Here is a tiny trained network, its code and every weight. The questions are about switching its units off for an input and a class, where a switched-off unit gives its printed mean instead of its output.

import numpy as np


def w(rows, s, z=0):
    codes = np.array(rows[::2]) - 128.0
    scale = np.full(codes.shape[1], s)
    scale[-1] = z or s
    return codes * scale


def norm(h):
    return h / np.sqrt((h * h).mean(-1, keepdims=True) + 1e-5)


def f(y):
    return y / 2 * (1 + np.tanh(0.7978845608 * (y + 0.044715 * y**3)))


def log_softmax(a):
    a = a - a.max(-1, keepdims=True)
    return a - np.log(np.exp(a).sum(-1, keepdims=True))


def net(x, mask):
    res = np.array(x, float).reshape(1, 8) / 4 @ E
    u = 0
    for l in range(2):
        y = f(norm(res) @ A[l][:, :-1].T + A[l][:, -1])
        res = res + np.where(mask[u : u + 10], y, B[l][:, -1]) @ B[l][:, :-1]
        u += 10
    return log_softmax(norm(res)[-1] @ U[:, :-1].T + U[:, -1])


A, B = {}, {}
E = w([
[128,127,146,145,125,120,139],'x0',
[118,215,60,165,120,86,127],'x1',
[122,130,108,113,134,144,115],'x2',
[89,71,106,181,2,69,67],'x3',
[124,128,129,129,126,128,128],'x4',
[213,117,78,200,150,223,170],'x5',
[122,132,128,129,129,136,127],'x6',
[105,138,131,139,135,146,123],'x7',
],0.0063)
A[0] = w([
[142,118,67,136,83,95,156,110],'L0N0',
[85,2,114,152,107,134,101,98],'L0N1',
[176,129,71,130,100,123,225,251],'L0N2',
[108,184,137,94,134,95,133,94],'L0N3',
[51,107,125,108,62,74,111,123],'L0N4',
[122,88,206,61,169,182,151,136],'L0N5',
[154,82,172,58,187,111,125,16],'L0N6',
[128,130,147,77,185,131,202,145],'L0N7',
[130,185,97,113,185,108,168,165],'L0N8',
[147,131,117,191,93,152,116,45],'L0N9',
],0.0098,0.0026)
B[0] = w([
[96,162,107,107,169,146,146,178],'L0N0',
[175,141,160,91,152,143,126,223],'L0N1',
[111,103,144,189,105,164,78,219],'L0N2',
[174,109,174,79,166,93,81,181],'L0N3',
[120,85,114,122,153,107,152,254],'L0N4',
[106,100,82,161,107,86,144,252],'L0N5',
[94,162,132,135,127,123,87,191],'L0N6',
[107,133,103,121,93,129,159,226],'L0N7',
[177,169,183,123,113,150,126,225],'L0N8',
[126,109,113,118,116,139,11,168],'L0N9',
],0.011,0.0055)
A[1] = w([
[82,145,68,121,74,81,91,219],'L1N0',
[169,145,88,232,153,163,130,163],'L1N1',
[149,76,136,129,113,164,224,151],'L1N2',
[106,116,63,171,103,142,137,180],'L1N3',
[39,148,83,140,199,2,148,100],'L1N4',
[128,112,216,113,175,102,143,115],'L1N5',
[75,179,106,95,118,48,145,167],'L1N6',
[148,67,89,140,51,199,107,132],'L1N7',
[140,109,136,146,141,106,146,4],'L1N8',
[124,103,182,53,143,77,175,39],'L1N9',
],0.0094,0.0023)
B[1] = w([
[43,69,57,135,122,155,161,205],'L1N0',
[41,72,83,117,61,140,192,209],'L1N1',
[150,56,84,152,178,17,2,156],'L1N2',
[65,90,139,29,190,102,141,182],'L1N3',
[163,211,160,161,78,211,185,254],'L1N4',
[170,79,64,52,176,117,22,173],'L1N5',
[215,195,185,169,91,198,94,213],'L1N6',
[185,239,182,53,195,7,126,206],'L1N7',
[91,156,92,175,68,156,91,118],'L1N8',
[60,101,70,199,146,126,167,201],'L1N9',
],0.0072,0.0076)
U = w([
[105,170,140,173,62,200,211,61],'0',
[40,13,32,119,174,49,100,249],'1',
[251,157,222,79,190,84,34,71],'2',
],0.012,0.0015)

Each question gives the input, the list of numbers given to net, and the class t.
The units are the neurons (one row each of A and B). Each row of codes is followed by its name. A weight is (code - 128) times the scale printed after its matrix; where a second scale follows, it is the last column's (A, B and U).
mask holds one flag per neuron, layer by layer. A switched-off neuron (its flag False) gives its mean, the last column of its row in B, instead of its output. The means were averaged over made-up inputs and are rounded, as every weight is.
A unit's drop is (log p(t) with every unit on - log p(t) with that unit switched off) / (log p(t) with every unit on - log p(t) with every unit switched off).
The circuit of an input: a set's keep is (log p(t) with only the set's units on - log p(t) with every unit switched off) / (log p(t) with every unit on - log p(t) with every unit switched off). Starting from the 12 units with the biggest drops (on a tie, the unit counted first), units are removed one at a time, each time the one whose removal leaves the highest keep (on an exact tie, the one counted first), for as long as the keep stays at least 0.8.
units of the circuit, in order: the units of the circuit, biggest drop first
unit that matters most: the unit with the biggest drop
k most important neurons: the k neurons with the biggest drops, biggest first
k most important neurons of layer l: the k neurons of layer l with the biggest drops, biggest first
drop when u is switched off: that unit's drop, to one decimal
input [-4,-8,-8,1,7,8,-1,6], class 2: units of the circuit, in order	[L1N7]
input [-8,5,4,2,-1,8,-8,-4], class 1: 3 most important neurons	[L1N4 L1N1 L1N6]
input [7,5,-5,1,4,-8,-6,6], class 0: 2 most important neurons of layer 1	[L1N4 L1N9]
input [5,2,-6,-1,3,-5,0,6], class 2: 3 most important neurons	[L0N3 L1N5 L0N5]
input [-7,-7,5,0,-6,-6,-1,4], class 0: 3 most important neurons of layer 1	[L1N4 L1N6 L1N2]
input [-8,1,-6,0,4,-7,-3,-8], class 2: 2 most important neurons	[L0N3 L0N5]
input [-6,3,1,1,-7,8,2,-8], class 1: 4 most important neurons	[L1N4 L1N1 L1N6 L0N1]
input [1,-5,-8,-3,-1,1,5,-7], class 1: 3 most important neurons of layer 1	[L1N3 L1N2 L1N0]
input [8,-8,8,-3,8,-6,5,-4], class 0: 2 most important neurons	[L1N4 L0N6]
input [3,4,-4,3,8,-8,-2,2], class 0: 2 most important neurons	[L1N4 L1N6]
input [6,-1,-7,-5,3,2,1,-3], class 1: 2 most important neurons of layer 1	[L1N2 L1N4]
input [2,5,-6,-1,8,-3,-7,-6], class 2: drop when L0N3 is switched off	0.3
input [2,6,4,7,-1,-5,4,7], class 0: drop when L1N4 is switched off	0.5
input [3,-1,3,-5,2,3,2,-6], class 1: drop when L1N4 is switched off	0.0
input [8,-1,1,-4,3,7,-7,-7], class 1: unit that matters most	L1N1
input [0,2,-3,6,-1,5,3,-7], class 1: 3 most important neurons of layer 0	[L0N8 L0N0 L0N3]
